(in the rows, 128 means zero)
Facts:
bafli: Λ 122; Ω drobrumu
bamal: Λ 122; Ω tetun rekigro
berena: Λ 867; Ω skife rekigro
bokek: Λ 122
brotrom: Λ 122; Ω rekigro
brudi: Λ 122; Ω rubra
deplil: Λ 122; Ω skerar leve
dipli: Λ 122; Ω fozus
dragu: Λ 122; Ω limufen
dregadrem: Λ 122
drobrumu: Λ 122
drufu: Λ 911; Ω voneler
drunu: Λ 122; Ω rigotun
dume: Λ 867; Ω traste
dumu: Λ 122
flepes: Λ 122; Ω flusta
flodrom: Λ 911; Ω skerar brudi
flotrol: Λ 122; Ω zotre
flubra: Λ 122; Ω traste
flusta: Λ 911; Ω rekigro
fople: Λ 867; Ω staren
fozus: Λ 122; Ω kliskam rekigro
gatopas: Λ 867; Ω rubra
gifupla: Λ 911; Ω soste
gitrik: Λ 122
gizuk: Λ 122
gizur: Λ 911; Ω zedegar
govek: Λ 911; Ω rekigro
grelon: Λ 122; Ω rubra
griruti: Λ 911; Ω skugron fozus
grobrin: Λ 122; Ω flotrol
kagrum: Λ 911
kegar: Λ 867; Ω tipo plaplas rekigro
kigrin: Λ 122; Ω stodre
kisa: Λ 122; Ω natren
klibror: Λ 867; Ω staren
kliskam: Λ 911; Ω tratil
klunak: Λ 911; Ω plasude
kuler: Λ 911; Ω skife
lanik: Λ 122; Ω treflor stodre kagrum rekigro
leve: Λ 122; Ω staren
libi: Λ 911; Ω traste
liman: Λ 122; Ω moske
limufen: Λ 122; Ω rekigro
liska: Λ 122; Ω bafli fozus
lolus: Λ 122; Ω gitrik sokol
moske: Λ 122
mugror: Λ 122; Ω drobrumu vagres
nakem: Λ 867; Ω stiza
natren: Λ 911; Ω rekigro
nekla: Λ 867; Ω gitrik
nitom: Λ 911; Ω plodrozin
nostu: Λ 122; Ω stavuk griruti
pestek: Λ 911; Ω rotar
piflor: Λ 122; Ω staren natren
plaplas: Λ 911
plaruk: Λ 122; Ω treflor
plasude: Λ 122; Ω staren rekigro grelon
plegri: Λ 867
pligros: Λ 122; Ω rekigro
plilel: Λ 122; Ω plaplas gitrik rekigro
plodrozin: Λ 122; Ω dumu
pugri: Λ 911; Ω staren gitrik
rebrufler: Λ 867; Ω pligros
rekigro: Λ 911
rigotun: Λ 911
rotar: Λ 867; Ω rekigro
rubra: Λ 867
savis: Λ 122; Ω nekla
skeklu: Λ 911; Ω rekigro
skerar: Λ 911; Ω staren rubra
sketrin: Λ 122; Ω trostek
skidrok: Λ 911; Ω gitrik
skife: Λ 911
skufle: Λ 911; Ω trogro
skugron: Λ 911; Ω bokek
sogrin: Λ 122; Ω klunak
sokol: Λ 867; Ω zotre rekigro
solil: Λ 867; Ω staren nekla
soste: Λ 122; Ω rotar
sovur: Λ 911; Ω bokek
staren: Λ 867; Ω rekigro
stavuk: Λ 867; Ω tratil
stiza: Λ 122; Ω staren
stodre: Λ 911; Ω sokol
sudrok: Λ 122; Ω skerar zotre
tefle: Λ 867; Ω tetun vagres
tetun: Λ 867
tipo: Λ 122; Ω flubra
traste: Λ 867; Ω rubra
tratil: Λ 122
treflor: Λ 867; Ω gizuk
trofles: Λ 911; Ω flusta fozus
trogro: Λ 911; Ω staren skife rotar
trostek: Λ 911; Ω rekigro
vagres: Λ 867; Ω staren
vagruplak: Λ 867; Ω treflor vagres
vona: Λ 867; Ω flusta
voneler: Λ 911
zedegar: Λ 122; Ω tratil
zenek: Λ 911
zistesku: Λ 122; Ω staren
zotre: Λ 867

Known rows:
liska: [154 115 134 147 104 113 149 140 151 159 145 141 123 111 137 114 148 107
 118 125 113  76 141 119 148 133 100 146 122 130 154 147 122 142 167  67
 129 121 129 154 165]
bafli: [153 111 103 132 113 137 115 142 124 144 137 130 109 152 131 134 163 130
 150 122 139 117 146 117 131 152 111 106 123 126 132 171 130 180 125 115
 130 127 129 124 124]
drobrumu: [149 116  99 135 124 145 118 150 107 141 107 111 101 143 109 154 172 150
 177 113 165 148 150 113 131 155 105 112 125 124 133 172 139 182 111 145
 126 139 151  97  83]
mugror: [147 118 109 129  96 132 130 150 140 144 163 148 138 125 127  96 142 107
 129 150  96  92 149 139 140 140 112 122 125 122 126 162 136 156 148  96
 136 127 107 142 139]
fozus: [147 130 163 160 130 120 173 144 124 163  91 101 102  68  85 143 161 146
 152  99 153 113 146 102 156 119  87 178 118 127 160 133 148 123 152 102
 121 129 167 116 117]
rekigro: [109 149 157 144 166 147 134 169  89  86  25  77 109  86  12 166 168 174
 207 122 203 232 129 130 158 135 155 164 150 130 127  90 173 101  64 224
 115 125 191  36  19]
griruti: [124 106 142 186 101 111  97 150 176 131 112 113 123 139 138 134 135 104
 104 151 178 137 137 117 165 110 171 121 116 118 158 106  73 139 162 100
 128 106 139 136 193]
nakem: [121 132 137 122 119 115 128 145 127 144 161 135 165 131 126 104 106 149
 110 128  83 139 132 142 125 100 129 143 148 104 138  73 112 139 138 131
 127 129 101 138 110]
zedegar: [169 107 165 171 142  93 163  97 147 189 102 108  70 104 147 178 164 127
 118  56 183  70 118  53 146 133  87 161 113 144 211 147 102 144 161  53
 108 116 178 158 177]
liman: [154 102  86 121 113 138 105 114 133 145 159 143 101 184 179 147 155 118
 116 123 136  85 125 108 110 159 118  84 107 127 140 185 100 185 129 103
 132 121 110 157 167]
pugri: [106 151 145 116 154 147 125 120 139  92 128 144 145  98  98 111 120 118
  76 191 118 109  92 146 126  90 171 145 101 106  96 105 119  61 128 152
 144  89  85 151 179]
kisa: [136 136 135 129 113 136 150 152 129 135 143 137 137  89 100 102 142 121
 133 150  97 102 151 144 140 123 104 143 117 115 111 150 159 122 148 115
 136 125 117 130 127]
dumu: [157 105  76 122 133 149  92 116 113 140 124 126  77 200 162 175 172 150
 149 112 179 124 126  96 105 165 117  72 106 123 141 196 109 208  97 136
 126 122 127 124 128]
savis: [122 146 115 101 173 166 126  96 104 129 141 132 105 100 136 141 154 158
  82 166 135  77 105 120  95  80 111 124  55  86  89 171 132  94 135 150
 146 105  75 154 192]
skife: [119 129 133 150 136 139 117 167 124 102  75 107 123 130  61 147 153 140
 175 143 170 196 131 136 158 144 167 136 147 127 133 105 134 126  92 179
 123 118 159  78  82]
libi: [ 92 116 117 121 117 105 113  69 152  83 120 133 140 164 219 126  44  62
 118 113 132 147 120 140 111 151 162  81 145 190  94 135 127  77 125 118
 123 167 156 131 166]
sketrin: [135 134 135 130 111 135 146 149 127 142 144 136 140  90 101 100 146 124
 136 150 100 100 153 142 137 121 103 143 119 116 115 151 153 128 149 113
 135 129 114 127 132]
plaruk: [192 112  92  83 122 139 135 118 125 143 169 178 103 194 125 136 164 104
 148 105  93  67  99 111 113 222 114 112 161 157 157 193 121 190  84  88
 116 115 110 161 104]
pestek: [118 134 149 137 119 131 132 155 156 101 124 143 149 113  86 105 120 101
 123 172 111 136 120 150 151 131 166 150 143 132 125 100 127  93 130 130
 130 110 122 132 134]
vona: [123 139 147 125 122 113 136 152 128 146 158 136 165 118 109 101 109 148
 109 126  80 139 132 146 130 101 122 151 148 104 141  67 116 139 149 133
 124 125 105 139  98]

Rows:
No name comes twice in this set of rows, the named rows included.
[126 127 167 151 118 108 147 143 173 121 125 143 144  97  97 103 120  86
 105 157 116 111 111 135 161 124 162 171 137 137 149  88 109  88 147  99
 123 105 134 150 161] | trofles
[158 134 124  91 112 139 157 140 135 141 176 173 148 117 105  87 138 100
 130 152  56  59 117 147 127 157 106 147 148 143 126 163 150 128 127  87
 131 114  94 161 125] | lanik
[117 129 117 119 104 124 143 116 135 128 156 141 149 108 162  96  98  94
 128 134  89  99 151 145 122 124 103 118 131 147  96 166 162 109 161  92
 138 158 119 136 146] | deplil
[109 148 149 128 150 130 136 161  85 125  87  92 141 103  65 141 141 200
 171  97 140 210 147 134 136 112 121 159 148 100 132  66 155 135 100 200
 125 144 156  67  19] | staren
[113 156 117 106 204 183 131 107  58 121  74  89  71  85  88 182 182 209
 136 134 196 141 111 105  96  82  98 130  54  81  90 163 161  99  90 219
 141 116 120  93 114] | gitrik
[104 143 141 110 125 113 134 116 129 135 169 140 174 114 160  95  74 133
  87 133  64 126 131 153 113  81 124 139 135 113 110  74 117 101 161 122
 133 140  96 148 136] | kegar
[ 81 123 114 117 148 103 117  73  86 112  89  77 125 159 207 170  53 164
 167  31 160 222 150 118  95 130 112  89 157 166 108 105 152 124 101 179
 109 209 189  70  48] | rubra
[169 115 169 178 156 100 164 104 122 182  65  84  50 104 121 207 179 159
 146  37 223 109 119  39 150 140  87 164 110 148 216 145 105 151 139  82
 102 128 208 127 130] | tratil
[139 137 124 109 139 146 151 122 119 136 148 142 127 105 117 117 138 124
 128 140 109  92 126 131 119 125 104 136 115 125 113 162 153 118 129 117
 137 125 111 140 137] | kigrin
[139 118 107 121 133 116  97 114 120 149 149 128 118 193 174 157 122 160
 105  95 137 144 111 104 106 131 135 102 135 115 161  95  74 185 121 137
 121 127 117 141 118] | plegri
[110 152 136 100 176 132 133 109  77 125 102 100 119 134 109 162 119 196
 142  86 142 186 110 119  99 118 119 140 129 115 127  84 139 123  86 196
 116 142 139  95  53] | zotre
[ 91 123 125 125 115 107 115  84 160  86 132 140 151 147 195 106  53  57
 107 131 115 133 121 150 121 143 162  99 153 185  98 129 130  68 134 108
 131 157 142 138 169] | flodrom
[ 98 145 138 129 169 150 123 124 110  87  72 103 115 107  89 152 138 149
 136 148 177 170 108 131 128 112 162 134 112 124 103 108 144  75  93 197
 127 116 143  98 113] | plaplas
[117 143 152 131 134 125 136 163 101 137 121 110 151 106  77 117 127 180
 145 114 112 177 141 143 136 104 121 163 150  99 138  60 135 135 126 167
 122 135 135  95  56] | rotar

Now the same objects, written a new way:
Known rows:
tratil: [145 123 122  87 116 213 152 143 197  86 163 123  95  62 139 148 130 136
 162 149 136 130 142 130  77  66 133  47 138 124 108 170 110  51 105  72
  66 173 139 147 125]
stavuk: [161 134 117 130  94 179 156 169 115 117  93 108  83 140 163 167 124 176
 187 141 158 149 133 144  57 105 122 107 133 129 107 159  74 100  74  87
  99 152 224 122 136]
kliskam: [134 123  85  77 111 175  96 150 116 127 111 124 127 119 130 149 159 136
 154 127 150 148  98  84  78 122 127 131 144 151 101 129  92  49  60  81
  84 183 168 180 170]
govek: [ 97 129  83  60 101  99  33  93 121 117  97 113 144 127 134 133 165 152
 111  96 150 150 109 103 156 126 110 185 119 142 109 128  74  91  99 110
 141 148 132 154 153]
fople: [118 149 108 123 101 100 120 166  86 124  83  87  99 162 130 116 141 141
 131 136 145 175 143 195 145 117 119 160 117 107 130 143  76 184 105 103
 160 112 177 130 129]
libi: [148 113 119 116 106  85  99 112  62 169 113 145 142  86 162 118  72 125
 176 120 142 131 107 154 104 129 163 145  86 167  96 136 100 153  46 104
 168 147 132 116 163]
pugri: [102 112  80  81  95 101  35 155  79 128  90 145 163 148  98  89 169  88
 105 137 105 171 132 124 161 136 139 182 114 139 115 125 123 103 100  99
 148 136 173 171 148]
gitrik: [118  68  80  69  92 156 108 160 146  49 160 162 222  90 143 111 193 117
 150 136  61 155 209 158 169  86 123 129 152  90 151 127 119 100 127  94
  98 122 142 166 112]
mugror: [121 137  98 121  88 141  72 174 119 175 134  69 121 136 105 142 186 132
 123 172 124 166 112  93 167 113 134 120 125 179 122  93 136 136 152 102
 134 107 142 171 136]
skufle: [117 146 128  84 159 111  76 135 129 130 115 129 111 127 123  89 127 111
  62 110 145 145 108 130 139 103 139 165 105 158 109 186 110 121 108  99
 168 151 130 144 147]
bokek: [162  98 134 123 136 180 161 155 153  99 171 136 148  88 181 144 140 173
 182 153 132 127 163 140  85  74 125 117 116 160 106 143  92 108 106 104
 115 115 146 126  97]
plasude: [105 160 123 100  93 123  64 107 151 140 122  87 107  84 117  84 132 101
 106 158 151 144 142 159 171 111 145 110 100 119 119 147 117 139 140  92
 135 119 104 116 128]
flepes: [106 156 135 105 100 146  53 106 182 117 129 102 110  87 133 120 142 136
 112 138 166 113 137 127 137 110 127 117 106 140 106 164 112  96 141 103
 143 128 130 108 117]
deplil: [128 132 116 136  80 102  83 129  84 156 119  94 118  93 134  92 135 128
 153 184 140 152 152 161 136 129 137 128  73 148 104 107  99 163 127 114
 157  98 137 112 105]
tefle: [130 146 118 142  85 108 121 175  92 153  81  97  80 177 138 145 144 152
 126 133 160 166 128 166 148 110 120 161 113 143 126 134  84 171 125 108
 174 102 192 129 131]
drufu: [146 112 161 109 157 135  82 160 139 139 115 165 144 128 141 128 109 119
  94  96 136 121 104 115 113 108 162 150 103 191 101 190 150 101  96 101
 177 158 153 136 144]
savis: [116 113 126 125  87 129  85 157 115  93 104 137 157 119 136  88 153 117
 156 178 101 142 193 163 120 124 139 130  82 137  97 123 117 117 126 105
 175  87 198 121  82]
piflor: [116 148 111 117  94 105  77 127 110 128 119  79 103 124 138  89 161 152
 132 176 153 158 153 149 141 108 121 150  90 140  87 119  76 148 130 124
 162  91 144 119  99]
trostek: [129 130  85  84 126 101 105  95 123  96 109 133 123 117 161 104 140 167
 133 100 165 152 110 151 127  90 113 188  97 123  91 134  55 112  96 125
 162 148 136 134 136]
trofles: [123 139  99 104 118 115  79  99 110 124  92 118  89 145 142 110 131 157
 138 124 180 154  95 124  96 109 116 176  93 154  70 138  57  91  78 117
 152 149 181 129 141]

Rows:
No name comes twice in this set of rows, the named rows included.
[118 101  70  32 153 138 155  75 200  47 161 165 128  78 159 108 136 127
 111  46 141 154 129 186 169  20 107 147 138  72 142 190  69  85 114  93
 110 192  91 170 149] | rekigro
[121 101 104 113  99 129 125 176 101  72  81 160 154 149 143 120 143 121
 158 131  95 160 194 202 130 119 119 157 127  86 148 155  94 137  93  94
 156 118 215 124 111] | nekla
[118 132 132 101 101 103  65 118  87 176  97 136 120  93 112 100  72  68
 126 110 133 136  84 157 135 126 176 123  84 152 100 155 146 139  83  81
 159 152 127 127 174] | flodrom
[130 123 109  93 111 104 102 120 107 144 126 151 129  82 121  97  88  69
 123 104 129 142 105 190 152  92 174 121 102 126 131 151 132 145  96  81
 130 163 112 156 172] | skerar
[138 128  98 111  96 164 122 180 138 149 160  97 133 123 127 160 181 145
 141 156 125 165 126  96 139  97 124 107 132 177 123 110 118 114 139  97
 103 116 132 175 129] | bafli
[145 126 107 106  87 191  90 150 144 127 147  96 133  99 140 172 169 159
 174 166 136 140 136  73  88 122 124  84 142 167 105 123 110  67  94  76
  73 150 164 152 131] | zedegar
[152 144 132 136  88 168  96 142 125 131 128 100  89 115 151 133 147 176
 170 189 169 134 134 101  59 123 119 109  95 166  73 125  81  84  95 100
 127 116 190 115 112] | nostu
[108  92  97  77  91 123  39 157 100 101  82 178 184 141 110 113 168 109
 122 124  97 161 154 125 138 148 143 182 121 145 114 126 122  83  90  89
 154 145 190 167 138] | skidrok
[121 111 119  58 175 127 130 129 157  94 152 139 139  98 151 112 129 124
  75  86 134 143 122 154 149  60 129 159 136 126 129 210  90 120 106  94
 134 175  95 160 159] | skife
[126 100  85 113  92 140 133 169 152 149 107 133 143 161 138 243 156 172
 160  58 121 146 100 140 189  95 108 153 152 142 174 132 122 138 160 110
 129 134 155 171 148] | treflor

